Below is a small trained network, with its code and all its weights. Each question gives an input and a target symbol and asks what happens when units are switched off, that is, made to give their printed mean instead of their output.

import numpy as np


def w(rows, s, z=0):
    codes = np.array(rows[::2]) - 128.0
    scale = np.full(codes.shape[1], s)
    scale[-1] = z or s
    return codes * scale


def norm(h):
    return h / np.sqrt((h * h).mean(-1, keepdims=True) + 1e-5)


def f(y):
    return np.maximum(y, 0)


def softmax(a):
    e = np.exp(a - a.max(-1, keepdims=True))
    return e / e.sum(-1, keepdims=True)


def log_softmax(a):
    a = a - a.max(-1, keepdims=True)
    return a - np.log(np.exp(a).sum(-1, keepdims=True))


def net(x, mask):
    ids = ['αεζλστω'.index(c) for c in x.split()]
    T = len(ids)
    res = E[ids] + P[:T]
    q, k, v = (norm(res) @ M[0].T for M in (Q, K, V))
    z = softmax(np.where(np.tri(T) > 0, q @ k.T / 3**0.5, -1e9)) @ v
    res = res + np.where(mask[0], z, O[0][:, -1]) @ O[0][:, :-1]
    y = f(norm(res) @ A[0][:, :-1].T + A[0][:, -1])
    res = res + np.where(mask[1:9], y, B[0][:, -1]) @ B[0][:, :-1]
    return log_softmax(norm(res)[-1] @ U[:, :-1].T + U[:, -1])


Q, K, V, O, A, B = {}, {}, {}, {}, {}, {}
E = w([
[139,113,97,140,47,116,105,124,147,71,152],'α',
[79,111,90,138,183,254,101,102,148,203,186],'ε',
[64,111,140,115,110,109,111,142,136,53,171],'ζ',
[61,156,84,114,85,105,110,174,134,88,153],'λ',
[193,149,110,166,139,54,193,180,134,160,116],'σ',
[138,136,107,75,112,88,60,78,165,91,113],'τ',
[58,68,69,97,93,79,143,112,100,126,80],'ω',
],0.0071)
P = w([
[98,153,181,207,106,138,86,123,81,76,113],'0',
[97,144,180,198,98,125,84,129,116,84,119],'1',
[98,140,176,201,106,118,82,132,125,100,123],'2',
[109,135,159,183,108,117,90,132,127,103,114],'3',
[113,136,151,170,118,111,94,129,126,111,121],'4',
[119,136,127,150,116,114,103,131,128,113,121],'5',
[120,134,125,124,115,108,111,125,125,120,123],'6',
[135,133,103,114,118,113,128,128,140,105,127],'7',
[137,127,102,91,112,101,117,131,140,118,135],'8',
[139,117,100,79,99,100,122,130,143,129,138],'9',
[145,108,94,60,110,105,123,142,162,120,124],'10',
[142,100,94,40,107,100,128,141,174,119,121],'11',
[141,87,87,21,114,99,133,133,186,113,119],'12',
[151,78,86,1,93,105,145,123,188,117,120],'13',
],0.0056)
Q[0] = w([
[16,121,79,75,12,120,2,72,202,11,163],'H1',
[206,168,198,178,242,184,156,76,58,227,58],'H1',
[58,63,74,110,144,200,81,44,113,188,115],'H1',
],0.0084)
K[0] = w([
[115,69,72,60,199,223,125,76,215,225,176],'H1',
[80,185,177,167,25,85,79,148,63,6,152],'H1',
[57,79,117,143,102,254,129,119,89,134,198],'H1',
],0.0078)
V[0] = w([
[36,35,47,116,97,61,174,197,101,107,67],'H1',
[174,245,183,207,123,136,179,197,16,117,128],'H1',
[23,89,132,129,132,167,188,252,132,127,230],'H1',
],0.0039)
O[0] = w([
[185,75,112,253,136,117,137,189,102,123,57,177],'H1',
[172,70,150,67,73,93,126,231,177,89,162,2],'H1',
[121,39,45,112,192,229,158,165,34,111,166,95],'H1',
],0.0041,0.0043)
A[0] = w([
[169,102,155,114,85,74,167,194,175,132,121,51],'N1',
[143,98,161,192,116,134,143,95,111,103,113,3],'N2',
[133,188,115,130,129,103,123,93,183,163,89,87],'N3',
[151,144,152,254,163,119,179,141,82,175,93,15],'N4',
[172,95,160,79,180,170,182,199,182,215,179,72],'N5',
[133,119,153,116,121,147,98,104,138,113,174,110],'N6',
[105,88,125,89,142,135,127,158,90,99,146,97],'N7',
[117,86,120,103,111,159,154,91,87,141,136,111],'N8',
],0.0092,0.0022)
B[0] = w([
[117,145,173,106,208,186,174,131,131,157,164,226],'N1',
[107,171,75,40,136,123,121,82,120,188,118,171],'N2',
[136,105,162,137,142,106,86,124,220,110,151,254],'N3',
[86,83,70,158,156,66,254,143,126,195,43,220],'N4',
[248,189,126,140,113,66,62,66,77,150,210,172],'N5',
[143,105,121,150,144,135,183,170,100,161,103,173],'N6',
[186,150,150,113,133,115,131,89,155,162,108,187],'N7',
[146,120,122,150,153,123,107,145,180,116,162,196],'N8',
],0.0078,0.0055)
U = w([
[222,64,70,190,46,154,96,232,120,39,121,103],'α',
[70,151,104,248,218,254,40,67,62,150,175,6],'ε',
[134,118,221,103,209,174,217,201,168,124,155,52],'ζ',
[75,241,106,67,16,153,133,126,89,143,140,13],'λ',
[110,106,66,161,140,65,219,136,117,191,57,242],'σ',
[195,95,153,44,112,116,86,78,18,95,93,123],'τ',
[131,145,170,159,84,23,64,68,221,105,143,129],'ω',
],0.0063,0.0014)

Each question gives the input, a string of symbols that net reads in full, and the target symbol t.
The units are the heads (3 rows each of Q, K, V and O) and the neurons (one row each of A and B). Each row of codes is followed by its name. A weight is (code - 128) times the scale printed after its matrix; where a second scale follows, it is the last column's (O, A, B and U).
mask holds one flag per unit, heads first, then neurons. A switched-off unit (its flag False) gives its mean, the last column of its rows in O or B, instead of its output. The means were averaged over made-up inputs and are rounded, as every weight is.
A unit's drop is (log p(t) with every unit on - log p(t) with that unit switched off) / (log p(t) with every unit on - log p(t) with every unit switched off).
The circuit of an input: a set's keep is (log p(t) with only the set's units on - log p(t) with every unit switched off) / (log p(t) with every unit on - log p(t) with every unit switched off). Starting from all 9 units, units are removed one at a time, each time the one whose removal leaves the highest keep (on an exact tie, the one counted first), for as long as the keep stays at least 0.8.
units of the circuit, in order: the units of the circuit, biggest drop first
top k neurons: the k neurons with the biggest drops, biggest first
drop when u is switched off: that unit's drop, to one decimal
input ε τ ω, target ω: top 3 neurons : N4; N8; N7
input α σ ε ω, target ω: units of the circuit, in order : H1; N4; N8; N1
input τ ω τ λ ω ε σ ω τ τ τ ω ε ζ, target ε: top 3 neurons : N4; N3; N8
input τ τ τ τ τ σ, target ζ: units of the circuit, in order : H1; N1
input σ τ ε σ σ τ ω ζ λ τ τ α, target α: units of the circuit, in order : H1; N1; N4; N6
input ω τ τ σ λ τ ζ ε ω ζ ω ε τ σ, target ζ: units of the circuit, in order : N1
input ε τ λ τ λ τ ε λ, target ε: top 2 neurons : N4; N3
input α ω λ, target σ: units of the circuit, in order : H1; N4
input τ ε τ, target ε: units of the circuit, in order : H1; N3
input λ ζ ε σ τ α λ σ ε λ, target ε: top 4 neurons : N4; N3; N8; N2
input α α ζ, target τ: top 4 neurons : N4; N3; N1; N7
input σ τ σ τ ω ω τ ε ζ τ ω ε α, target ε: top 2 neurons : N4; N3
input σ λ ζ, target ζ: drop when H1 is switched off : 2.2
input ω ζ σ σ ζ σ ζ τ τ σ τ α ω α, target σ: drop when N3 is switched off : 0.0
input ζ ω τ ε σ ω ω σ α, target α: drop when N2 is switched off : 0.2
input λ τ ζ ω ω τ τ λ τ τ τ τ λ, target ω: top neuron : N3
